[128 = 0]

[106 134 117 127 127 133 150  62 133 144 124 137 138 122 122 117 138  99
 111 128 154 157 135 107 131  99 138 116]
Y
[145 135 133 131 131 105 140  79 129 131 131 102 145 140 129 118 138  82
 103 138 132 134 138 153 133 126 130 126]
Y
[180 129 135 121 140 116 119 167 118  98 127  98 140 145 132 186 147 146
 143 136 116 106 145 161 126 179 147 121]
U
[189 122 139 126 142 100 117 173 124  88 129 108 128 141 130 181 139 161
 128 131 109  95 154 153 126 160 125 119]
U
[171 141 137 126 145 112 134 160 118  95 124 127 123 137 128 225 143 193
 160 130 138 113 146 123 132 182 158 100]
U
[136 137 120 126 128 115 143  90 128 124 145 108 142 132 130 148 145 107
 132 136 141 137 132 142 132 136 154 115]
Y
[145 128 135 129 144 118 153  78 130 117 120 110 123 134 127 176 152  95
 120 128 147 140 131 133 137 128 134  83]
Y
[171 128 133 123 142 113 131 135 125 110 132 103 130 140 129 172 141 139
 133 124 135 115 141 143 129 154 140 116]
U
[144 108 139 129 148 119 124 151 103  99 129 125  82 134 132 130 147 157
 138 125 145 108 133 117 125 135 109  90]
U
[185 127 140 121 148 104 134 130 110  85 121  87 128 148 132 205 157 148
 140 131 128 107 147 146 128 185 143  88]
U
[155 116 133 113 135 116 108 176  92  97 133  96 112 145 143 155 151 130
 162 130 118 103 142 139 124 164 145  98]
U
[173 111 134 122 145 102 130 110 109 108 131 102 134 151 135 133 152 117
 113 137 128 115 146 146 127 147 112 120]
U
[187 134 138 115 142 108 125 179 139  81 128  74 153 140 139 252 146 131
 142 132 103 100 143 167 132 195 168 104]
U
[161 124 132 131 146 119 124 161 122  95 125 118 118 131 125 177 136 158
 133 127 128 110 130 131 132 158 123 105]
U
[122 136 127 119 132 135 152  81 115 134 123 138 116 124 122 150 143 130
 145 130 155 141 117 119 134 122 151  90]
Y
[156 109 131 130 127 104 131 120 175 113 121  97 144 125 113 185 133  61
  99 121 127 126 125 162 130 119 125 101]
Y
[162 126 136 118 135 116 127 150 117  94 132  91 159 137 143 180 153 144
 154 144 121 113 141 138 133 163 166 112]
U
[ 78 145 138 114 111 147 136 127 160 137 133  99 144 135 140 173 141  61
 170 118 127 139 102 136 137 117 194  89]
Y
[158 139 132 116 135 121 134  99 114 113 124 107 135 133 130 180 157 128
 131 139 141 123 132 139 128 154 163 110]
U
[155 119 138 132 146 113 140  98 115 105 124 123 111 135 124 161 145 137
 120 128 148 124 133 132 129 159 122  92]
U
[193 114 135 120 153 103 121 161 101  86 123 110 111 145 137 170 149 176
 138 136 126 100 154 140 129 176 118  98]
U
[152 130 137 128 127 121 111 182 126  98 131 112 135 134 133 171 139 145
 145 122 122 109 133 139 126 166 145 128]
U
[ 94 159 121 120 109 138 141  87 144 157 133 123 170 121 137 139 126  89
 128 137 125 155 114 138 133 122 179 151]
Y
[128 142 134 129 135 121 153  90 145 135 120 110 150 125 116 181 137  88
 119 131 140 147 126 141 141 160 149 111]
Y
[103 125 131 128 123 134 140 107 134 137 124 121 126 127 127 120 139  86
 128 108 144 138 118 129 129  99 139 114]
Y
[151 159 128 113 125 140 132 150 129 119 124 103 154 128 138 229 148 155
 168 131 116 129 130 142 140 183 199 117]
U
[132 148 124 120 125 140 154  55 102 126 125 124 154 132 137 151 149 125
 152 137 160 161 130 138 125 146 178 138]
Y
[110 140 131 133 121 131 139 110 154 131 122 118 146 130 123 157 132  83
 114 120 133 139 117 135 136 118 146 117]
Y
[107 147 133 114 116 137 139  98 109 135 126 117 136 135 141 158 151 107
 185 143 140 136 130 129 130 133 192 107]
Y
[187 118 141 116 150 104 130 136 101  91 125  88 130 150 141 192 167 143
 140 139 129 104 163 157 127 178 147  90]
U

[ 96  96 152 122 120 122 120 149 109 137 138 151 164 106 123 119 143  96
 135 134 114 150 150 101 133 121 127 132]
L
[123 102 163 110 138 108  86 178 115 139 120 142 176 130 124 125 187 104
 111 136 140 127 154 128 120 107 124 143]
V
[122 113 158 120 143 129 115 155 130 144 132 133 169 124 116 147 158 106
 108 130 138 130 134 137 122 126 136 149]
V
[151 102 126 127 142 106 114 153 114 108 159 154 152 147 141 129 167 138
 102 145 145 129 145 131 116 133  57 133]
X
[139 134 127 137 118 164 124 144 120 129 116 133 146 160 117 155 109 143
 145  97  93 125  95 133 143 112 125  83]
A
[118  96 187  98 158 138  97 171 144 138 104 133 187 110 133 177 162 116
 107 130 149 142 119 135  93 135 138 129]
V
[124 151 131 134 113 177 126 151 138 153  78 115 139 145 114 169  74 160
 158  93  89 130  86 133 121 129 122 102]
A
[ 73 116 142 123 114 139 128 120 117 154 109 133 123  71 124  92 105  91
 151 144 102 159 132  73 126 144 147 121]
L
[ 82 109 131 146 117 116 148 107 133 142 135 139 145 101 130 105  96  99
 143 123 106 158 125  99 123 153 127 135]
L
[105 122 123 131  98 113 140 102 115 140 118 124 118 110 123 104 118 118
 135 126 103 141 154  98 142 117 148 148]
L
[ 97 127 136 104 119 169 109 105 121 166  85 115  93 124 104 138  87 126
 127 122 124 138 138 147 130 117 169 123]
R
[143 141 123 129 118 155 124 137 127 132 117 121 124 147 122 145  94 152
 164 101 103 121 102 126 113 134 109  96]
A
[125 119 166 108 146 138  95 181 128 139 113 119 170 124 111 153 165 126
 112 128 135 120 121 144 111 122 144 141]
V
[118 110 154 111 141 106 119 160 131 127 121 124 163 111 124 142 154  92
 112 139 142 137 118 113 116 125 152 142]
V
[ 76 117 120 128  94 121 156 115 111 143 136 141 127  76 124 102  96  85
 157 137  88 167 153  79 132 135 154 124]
L
[ 90 123 137 136 127 128 148 115 136 123 134 135 136  75 132 100 113  80
 144 153 112 154 127  85 188 140 147 120]
L
[ 95 119 124 144  98 104 150 113 118 142 149 124 151 101 130  96 122 104
 131 138 104 141 150  86 142 134 102 131]
L
[134 147 112 114 107 151 123 146 112 128 103 123 126 165 113 140  93 166
 150 102 101 118 123 131 166 107 108 109]
A
[ 99 112 163 123 153 121 125 122 134 150 121 121 142 118 142 136 135 106
 117 121 137 141 121 144 109 160 121 138]
H
[140 138 128 157  99 131 140 138 133 137 119 113 146 166 115 141  93 143
 145  70  95 132 114 165 149 116 113 102]
A
[151 110 119 141 116 105 129 173 119 112 185 155 177 148 143 128 168 126
 116 125 104 132 129 108 143 132 106 136]
X
[133 167 131 144 138 121 163 112 171 116 128 108 102 122 152 125  92 148
 137 103 125 126  94 138 122 160  88 127]
M
[101 128 136 119  93 141 115 132 126 160 103 110 155 126 103  97 120 116
 148 122  89 142 148 121 148 114 161 124]
R
[132 150 115 171 131  93 152  96 142 135 146 117 105 154 138 114 101 149
 130 111 128 131 118 157 127 145  97 128]
M
[112 102 171  87 138 135 105 165 131 150 121 110 185 129 114 157 167 111
 107 130 144 136 134 141 130 115 136 147]
V
[128 113 154 117 134  99 114 153 119 129 155 133 169 127 122 112 190 114
 106 141 129 131 148 142 126 116 131 144]
V
[145 127 143 123 125 134 133 151 128 138 126 118 154 169 113 148 141 158
 118 110 138 129 121 164 125 120 128 129]
N
[ 81 113 144 126  91 126 127 128 114 162 117  69 143 118 117 113 104 102
 125 116 114 148 141 114 132 132 135 133]
L
[119  97 141 108 125 154 117 146 115 166 127 151 160 147 110 178 121 125
 130 106 130 139 119 150  80 117 114 114]
N
[ 86 120 114 138  99 132 153 109 133 147 124 123 131  88 115 103 104  90
 157 123 111 163 131 117 124 149 140 130]
L
[ 92 143 139 163 112 120 167  97 162 149 133 103 137 105 137 111  84 102
 151 105 108 158  84 127 122 175 106 123]
H
[130 123 156 122 140 154 109 150 131 155 110 137 157 140 110 145 136 126
 121 138 137 129 116 156 119 118 129 115]
N
[ 84  97 139 129 109 115 145 137 115 120 147 136 171  92 130 108 132  98
 130 140 139 153 120  96 120 137 117 132]
L
[ 77  98 118 117 110 112 130  97 108 137 126 144  98  95 127  74 115  95
 134 155 116 144 163  86 158 127 139 133]
L
[132 139 119  95 102 172 101 156 116 157  97 128 145 166  93 172  97 162
 143  91 105 153 116 157 123 116 130 101]
N
[170 118 134  97 132 122  94 127 117 104 131 147 190 152 126 134 181 136
 108 121 121 113 133  99 150  94 146 133]
X
[ 87 125 135 127 124 125 134 107 133 142 117 111 154  88 103 102 117 106
 129 151 118 148 139 107 139 140 143 131]
L
[143 133 126 128 101 135 117 160 135 133 115 110 159 146 117 152 147 134
 134 111 115 122 111 144 149 123 152 128]
R
[ 98 139  98 144 123 138 138  95 134 139 123 133  89 116 134 119  67 127
 157 124 116 136 117 125 112 156 121 104]
H
[ 86 124 137 133 105 118 137 133 123 147 133 133 151  96 118 103 124  94
 150 124 103 161 121  98 134 139 139 125]
L
[113  97 190  91 154 132 102 172 128 144 127 133 185  96 117 157 167 114
 107 145 140 144 131 129 106 120 154 143]
V
[104  97 171  68 145 189  80 160 106 164  78 144 146 114  97 201 111 128
 143 123 143 147 102 156  74 119 160 108]
N
[ 87 115 149 124 124 127 132 113 138 146 133 123 162  87 129 127 110  99
 139 131 120 138 109  94 114 146 135 143]
L
[162 159 102 176  99  75 170 112 159 115 155  78 138 184 127  81 121 154
 135  93 111 112 126 159 166 122  99 128]
M
[ 86 121 141 151  98 110 156 112 136 133 151 130 152  99 136  93 120  95
 153 137 108 160 125  95 124 163 125 136]
L
[142 143 125 157 135 110 135 115 154 122 128  94 106 114 143  99 118 135
 128 119 133 113 114 136 136 129 116 129]
M
[140 130 111 160 118 118 160  99 125 152 146 117 119 149 142 114 108 131
 133 111 121 144 128 154 122 147  87 140]
H
[127 116 148 124 118 124 115 174 114 128 135 114 187 126 144 121 164 113
 117 132  92 133 115 106 131 135 127 139]
X
[155 103 158 109 144 148  88 178 140 164 106 126 186 178 118 175 165 147
 101 115 154 119 120 154 131 109 155 132]
R
[ 92 111 116 123  99 137 143  92 110 132 131 140 123 104 126 110  81 123
 168 126 102 165 135  95 128 135 126 115]
L
[156 125 163 123 129 169 116 185 132 150 123 130 203 180 128 187 136 135
 140  88 126 118  82 168 111 128  86  98]
N
[ 94  97 169 120 129 129 124 147 145 166 119 127 171 121 114 134 125 100
 128 123 128 150 125 151 108 112 134 133]
N
[135 118 124 118 109 149 121 182 121 127 126 151 179 121 120 138 132 124
 143 110  84 139 125  85 150 119 122 107]
X
[143 132 124 147 109 162 137 145 145 140 114 121 135 166 116 129  89 147
 147  80  78 136 105 148 141 129 110  94]
A
[129 108 165 120 141 124 126 154 128 145 137 133 181 134 125 132 172 113
 107 131 148 133 133 165 131 121 128 142]
V

[130 162 132 106 114 138 106 134 139 116 122 101 136 172  86 123  74 114
 134 120 129 164 132 121 109 150 126 112]
ZH
[100 161 145 101  96 129 143 145 137 131 132  85 132 111 191 128 117 119
 138 126 128  92 181 131 150 183 127 134]
ZH
[ 90  93 126 132 131 128 130 135 116 140 138 124 115 147  78 164  67 121
 141 103 138  73 103 113 173 118 130 136]
JM
[ 99  92 119 143 151 120 149 146 112 139 133 134 126  92 146 141 120 135
 131 121 139  67 128 126 180 115 132 149]
SJ
[106  83 119 153 161 126 152 143 119 144 142 152 118  71 150 147 159 134
 124 131 128  56 140 135 155 109 133 149]
SJ
[143  90 120 141 162 144 106 112 120 111 131 159 117 165  57 139 119 136
 131 116 128 180  77 128  97 109 131 118]
JM
[107 156 134  96 102 136 134 140 151 143 127  78 126 122 184 123  89 122
 135 118 127  81 173 123 143 151 126 135]
ZH
[ 88 105 136 148 140 128 139 140 120 138 142 131 124 138  90 149  65 131
 143  86 140  58 100  98 195 119 137 135]
JM
[ 97 162 142 124 111 129 139 136 126 123 128 103 138 152 103 132  72 112
 139 122 118  78 159 105 161 160 127 111]
Sg
[134 156 135 123 139 128 114 119 120  97 116 155 134 153  37 111 135 123
 128 148 106 186 123 119 105 142 114  95]
ZH
[137  87 114 115 132 161 110 131 129 144 144  98 118 148 113 143  86 133
 139  85 137 151 100 137 102 129 117 132]
SJ
[122 143 134  94 103 139 116 128 143 147 138  85 131 161 142 129  74 119
 130 103 143 123 153 121 121 158 125 116]
ZH
[111 157 136 103  98 137 127 139 141 132 132  78 128 137 169 131  84 109
 138 104 126  93 158 114 135 158 125 132]
ZH
[131 168 135  94 110 147 112 125 143 125 118  85 136 180 111 127  72 113
 138 104 131 151 136 123 105 148 126 112]
ZH
[102  87 115 140 142 122 148 151 108 139 143 140 122  75 151 145 149 128
 134 123 136  50 138 132 166 132 134 144]
SJ
[141 156 143 139 137 119 129 118 118  90 118 164 137 149  46 111 154 125
 121 145 118 181 145 123 102 132 128  99]
ZH
[ 94 162 140 124 110 123 152 144 124 126 125 115 135 130 126 128  84 119
 146 157 119  63 158 105 168 166 128 126]
Sg
[103 161 138 113 125 124 162 145 117 116 140 135 134  75 171 120 171 116
 124 144 125  97 191 129 147 148 132 121]
ZH
[149  89 116 112 141 143 102 112 136 127 136 126 118 158 106 136 116 136
 119  97 133 186  87 137  84 114 129 130]
SJ
[101 106 124 139 123 120 155 137 118 141 139 137 125 137  80 160  82 124
 155 117 145  54 108 109 193 123 134 143]
JM
[111 164 131 141 129 106 153 131 119 113 131 147 125  96 148 113 158 127
 139 166 131  82 171 122 166 136 127 122]
Sg
[107  73 112 120 141 118 119 142 116 147 145  92 119 128 153 159  85 138
 136  69 132 105 103 116 144 119 130 139]
SJ
[116 153 136  97 104 140 111 130 141 132 117  69 132 151 134 143  76 123
 145  98 128 117 160 125 121 154 123 122]
ZH
[131  83 117 156 163 119 139 125 108 128 126 174 125  78 142 133 196 135
 119 138 132 132 116 136 136 111 129 136]
SJ
[ 92 108 129 157 146 115 160 146 108 145 142 148 125  98 130 144 133 121
 133 130 132  58 147 123 185 118 127 136]
JM
[139 166 139 126 127 130 118 122 126  92 119 146 145 173  43 118 108 113
 131 147 127 177 129 116 103 146 131 107]
ZH
[140 140 146 108 140 132 128 123 112 100 123 159 142 183  15 131  91 120
 137 143 121 176  99 102 110 135 131  85]
Sg
[126  92 129 134 147 134 116 126 120 137 142 119 123 167  63 147  72 120
 151  96 138 123  77 114 135 121 133 126]
JM
[110  78 117 123 138 140 118 144 125 156 151 103 117 121 152 153  87 124
 138  89 138  81 108 124 157 138 128 141]
SJ
[148  90 122 164 161 104 119 121 115 117 122 174 122 118  81 131 165 140
 109 148 125 160  85 133 104  99 135 127]
JM
[136  96 126 123 149 134 129 122 131 137 128 129 122 182  68 146  71 136
 141  94 135 124  95 110 136 108 127 120]
JM
[142  82 119 131 164 136 127 128 106 111 130 151 126  97 108 121 171 144
 121 127 116 179 106 141  89 104 142 129]
SJ
[111 155 137 121 117 134 130 130 131 121 110 100 135 164  87 128  65 107
 144 118 135 102 146 111 158 151 126 111]
Sg
[125  97 123 153 168 129 144 130 105 110 133 181 130  94  97 135 181 138
 122 144 128 164 102 139 124 158 125 129]
JM
[104 112 132 155 139 112 148 140 110 133 143 154 121  91 112 130 139 125
 124 150 131  61 140 119 187 115 113 139]
JM
[156  85 114 128 163 138 120 129 117 124 133 146 114 126 112 127 157 153
 121 115 124 198  97 139  75 116 131 121]
SJ
[142  92 116 102 140 145  99 117 146 138 135 102 123 151 120 143  92 135
 129  93 129 171  81 141 100 123 128 133]
SJ
[139 136 143 139 133 125 115 117 123 104 134 162 128 196  17 126  71 119
 126 135 129 166 104 117 128 126 131 105]
Sg
[116 167 133 128 127 112 151 131 109 111 118 151 129  98 128 113 188 119
 118 169 127 132 173 123 137 130 131 120]
ZH
[124  89 119 115 126 140 107 130 143 154 143  94 112 132 134 137  89 137
 140  91 141 113  88 126 136 125 125 158]
SJ
[109 151 136 142 144 111 150 139 101 110 112 166 127  93 105 120 167 121
 126 180 125 112 162 122 149 133 139 122]
Sg
[134 164 135 104 108 140 107 125 119 122 127  98 132 181  78 120  80 123
 148 123 116 159 136 116 115 173 130 104]
ZH
[153 100 127 152 150 134 105 112 124 116 134 157 105 156  58 132 122 140
 126 120 136 175  69 125 108 101 129 117]
JM

[113 106  95 137 146 102 109 161  98 151 137 104 212  91 103 133 111 133
 165 134 135 137 121 137 108 140 121 121]
D
[115  93 136 131 134  98 139 134 134 144 104 109 138 128 117 134 130 108
 118 132 116 122 130 143 110 151  83 117]
K
[119 106 154 145 139  93 134 114 155 158 118 118 103 130 123 122 134 105
 106 116 137 110 129 149 115 141  66 125]
D
[100 124 137 127 126  93 142 117 191 180 126 112 151 117 108 122 128 137
 124 128 150 105 116 126 131 142 109 130]
Q
[118  97 149 142 148  68 125 140 165 154 118 112 176 103 111 124 119 113
 130 121 158 110 133 148 111 134 101 132]
Q
[134 120 153 127 151 102 112 126 162 168 130 113 145  96 129 115 126 116
 122 128 169 119 128 155 127 132 112 134]
Q
[114 106 144 143 149  91 119 142 179 169 127 102 177 103 113 114 114 121
 131 130 163 113 126 167 126 143 114 146]
K
[109  87 122 137 144  84 129 161 173 144 109 104 189 107 114 116 112 115
 133 141 125 125 123 148  99 156  92 121]
Q
[ 86  94 105 125 139 107 153 165 122 141  91 124 194 109 104 124 111 109
 152 129 133 137 128 154  79 142 111 122]
Q
[108 107 152 141 142  94 127 132 155 153 124 123 148 114 119 120 133 108
 123 129 147 129 142 153 107 134  93 109]
Q
[107  73 101 132 152 100 114 175 125 141  78 112 182 124 113 127 123 112
 142 129 105 139 126 149  82 162  89 142]
K
[110 113 145 139 135  93 150 142 163 160 109 123 134 125 101 121 128 117
 125 134 128 131 128 146 113 143  91 125]
K
[104  82 119 136 149  96 124 150 147 155 119  92 200 108 100 126 120 124
 139 130 135 120 118 140 116 151 121 124]
K
[124 112 134 139 144  86 126 118 129 154 132 107 144 126 130 124 124 111
 121 121 123 138 130 169 100 152  69 113]
D
